Here is a tiny trained network, its code and every weight. The questions are about switching its units off for an input and a class, where a switched-off unit gives its printed mean instead of its output.

import numpy as np


def w(rows, s, z=0):
    codes = np.array(rows[::2]) - 128.0
    scale = np.full(codes.shape[1], s)
    scale[-1] = z or s
    return codes * scale


def f(y):
    return np.maximum(y, 0)


def log_softmax(a):
    a = a - a.max(-1, keepdims=True)
    return a - np.log(np.exp(a).sum(-1, keepdims=True))


def net(x, mask):
    res = np.array(x, float).reshape(1, 8) / 4 @ E
    y = f(res @ A[0][:, :-1].T + A[0][:, -1])
    res = res + np.where(mask, y, B[0][:, -1]) @ B[0][:, :-1]
    return log_softmax(res[-1] @ U[:, :-1].T + U[:, -1])


A, B = {}, {}
E = w([
[116,100,154,123,139,123,106,136,130,119,130,116],'x0',
[117,186,220,131,100,163,42,86,53,220,34,174],'x1',
[48,208,102,149,179,198,72,124,67,71,182,64],'x2',
[154,213,245,160,95,126,151,219,208,127,140,74],'x3',
[182,124,182,63,90,201,138,100,117,114,254,197],'x4',
[130,122,126,122,131,137,119,137,137,124,120,131],'x5',
[139,139,117,139,117,130,149,116,116,145,136,114],'x6',
[137,132,109,129,132,138,115,136,144,137,124,138],'x7',
],0.0095)
A[0] = w([
[121,41,51,135,105,151,97,61,62,107,89,161,51],'N1',
[174,92,154,78,99,188,153,111,125,85,249,169,1],'N2',
[139,65,33,111,158,89,210,168,198,10,237,96,107],'N3',
[136,199,215,169,88,130,116,181,180,143,128,130,89],'N4',
[163,211,221,143,93,139,151,196,210,101,143,85,85],'N5',
[161,117,182,60,57,192,123,99,126,111,254,177,43],'N6',
[201,54,170,86,59,79,203,142,184,143,77,181,5],'N7',
[160,165,192,81,110,179,94,111,73,165,129,188,33],'N8',
[76,189,98,162,175,200,97,148,76,72,174,103,6],'N9',
[76,128,74,228,145,44,132,159,131,127,19,63,7],'N10',
[145,39,111,94,80,95,153,93,135,151,91,175,82],'N11',
[110,158,181,143,107,141,64,94,50,189,46,179,118],'N12',
[60,185,109,153,158,179,82,104,100,76,190,83,4],'N13',
[96,204,97,111,169,189,93,101,70,35,138,77,79],'N14',
[190,65,158,97,76,19,167,119,176,156,84,175,112],'N15',
[114,53,46,61,193,131,105,14,56,121,134,200,53],'N16',
],0.0067,0.0013)
B[0] = w([
[51,146,110,77,160,116,196,186,106,117,199,97,194],'N1',
[185,149,56,118,158,55,70,128,119,31,44,148,197],'N2',
[26,173,160,121,7,226,45,13,198,91,97,48,248],'N3',
[67,136,110,64,149,106,183,169,129,199,196,74,179],'N4',
[38,125,96,46,173,125,223,198,148,137,217,131,197],'N5',
[195,168,63,139,196,23,94,140,65,56,42,131,201],'N6',
[156,80,180,188,142,157,114,148,137,195,122,175,195],'N7',
[160,181,147,74,78,109,41,74,113,86,94,91,178],'N8',
[185,69,176,205,125,147,139,130,104,201,133,219,187],'N9',
[210,204,62,112,187,45,57,135,51,58,44,88,204],'N10',
[162,79,203,186,150,145,161,148,131,221,146,158,180],'N11',
[79,133,118,45,3,145,102,40,237,156,126,59,200],'N12',
[168,80,186,210,146,137,140,121,114,193,122,187,187],'N13',
[192,24,201,218,129,175,140,152,123,173,132,164,191],'N14',
[177,77,169,180,139,152,111,108,138,159,130,185,197],'N15',
[56,169,110,58,166,124,253,203,158,125,208,114,224],'N16',
],0.0068,0.016)
U = w([
[77,139,146,107,2,176,66,27,175,123,117,80,252],'0',
[70,128,118,71,201,111,236,209,142,139,221,122,86],'1',
[175,58,186,247,155,156,129,136,136,188,133,200,69],'2',
[178,158,77,133,201,22,63,125,101,69,51,123,49],'3',
],0.0099,0.0014)

Each question gives the input, the list of numbers given to net, and the class t.
The units are the neurons (one row each of A and B). Each row of codes is followed by its name. A weight is (code - 128) times the scale printed after its matrix; where a second scale follows, it is the last column's (A, B and U).
mask holds one flag per neuron, in row order. A switched-off neuron (its flag False) gives its mean, the last column of its row in B, instead of its output. The means were averaged over made-up inputs and are rounded, as every weight is.
A unit's drop is (log p(t) with every unit on - log p(t) with that unit switched off) / (log p(t) with every unit on - log p(t) with every unit switched off).
The circuit of an input: a set's keep is (log p(t) with only the set's units on - log p(t) with every unit switched off) / (log p(t) with every unit on - log p(t) with every unit switched off). Starting from the 12 units with the biggest drops (on a tie, the unit counted first), units are removed one at a time, each time the one whose removal leaves the highest keep (on an exact tie, the one counted first), for as long as the keep stays at least 0.8.
units of the circuit, in order: the units of the circuit, biggest drop first
k most important neurons: the k neurons with the biggest drops, biggest first
drop of u: that unit's drop, to one decimal
input [6,0,-5,6,7,-1,-6,5], class 3: units of the circuit, in order -> N6
input [3,2,-5,5,1,8,1,-3], class 1: 3 most important neurons -> N5; N4; N14
input [-3,2,-1,3,1,5,-7,-4], class 1: 3 most important neurons -> N3; N5; N4
input [4,-7,-8,-6,8,7,7,8], class 2: 4 most important neurons -> N11; N7; N15; N10
input [6,-1,-8,-1,-8,4,3,-3], class 2: 2 most important neurons -> N15; N7
input [2,0,7,-5,-3,5,-8,4], class 2: 3 most important neurons -> N14; N9; N13
input [-5,7,7,-8,8,6,-7,-7], class 1: 3 most important neurons -> N16; N3; N1
input [2,3,8,-8,5,-3,-5,-7], class 1: 2 most important neurons -> N16; N1
input [-3,3,-2,-1,4,7,-4,8], class 3: 2 most important neurons -> N3; N6
input [4,-7,0,7,-2,0,1,-2], class 0: 3 most important neurons -> N3; N16; N1
input [0,-6,-3,0,-6,-2,2,-4], class 0: 2 most important neurons -> N3; N6
input [-2,-7,-4,3,8,-4,3,7], class 3: 3 most important neurons -> N6; N2; N12
input [1,-2,-3,5,6,2,-4,1], class 3: 4 most important neurons -> N6; N2; N16; N1
input [1,-6,-6,-3,8,8,4,7], class 3: units of the circuit, in order -> N2
input [6,-4,3,0,-2,5,-7,-2], class 0: drop of N3 -> 0.5
input [7,2,3,-2,2,7,-4,-2], class 2: drop of N3 -> 1.9
input [3,4,8,-6,-5,8,-6,-7], class 2: drop of N14 -> 0.6
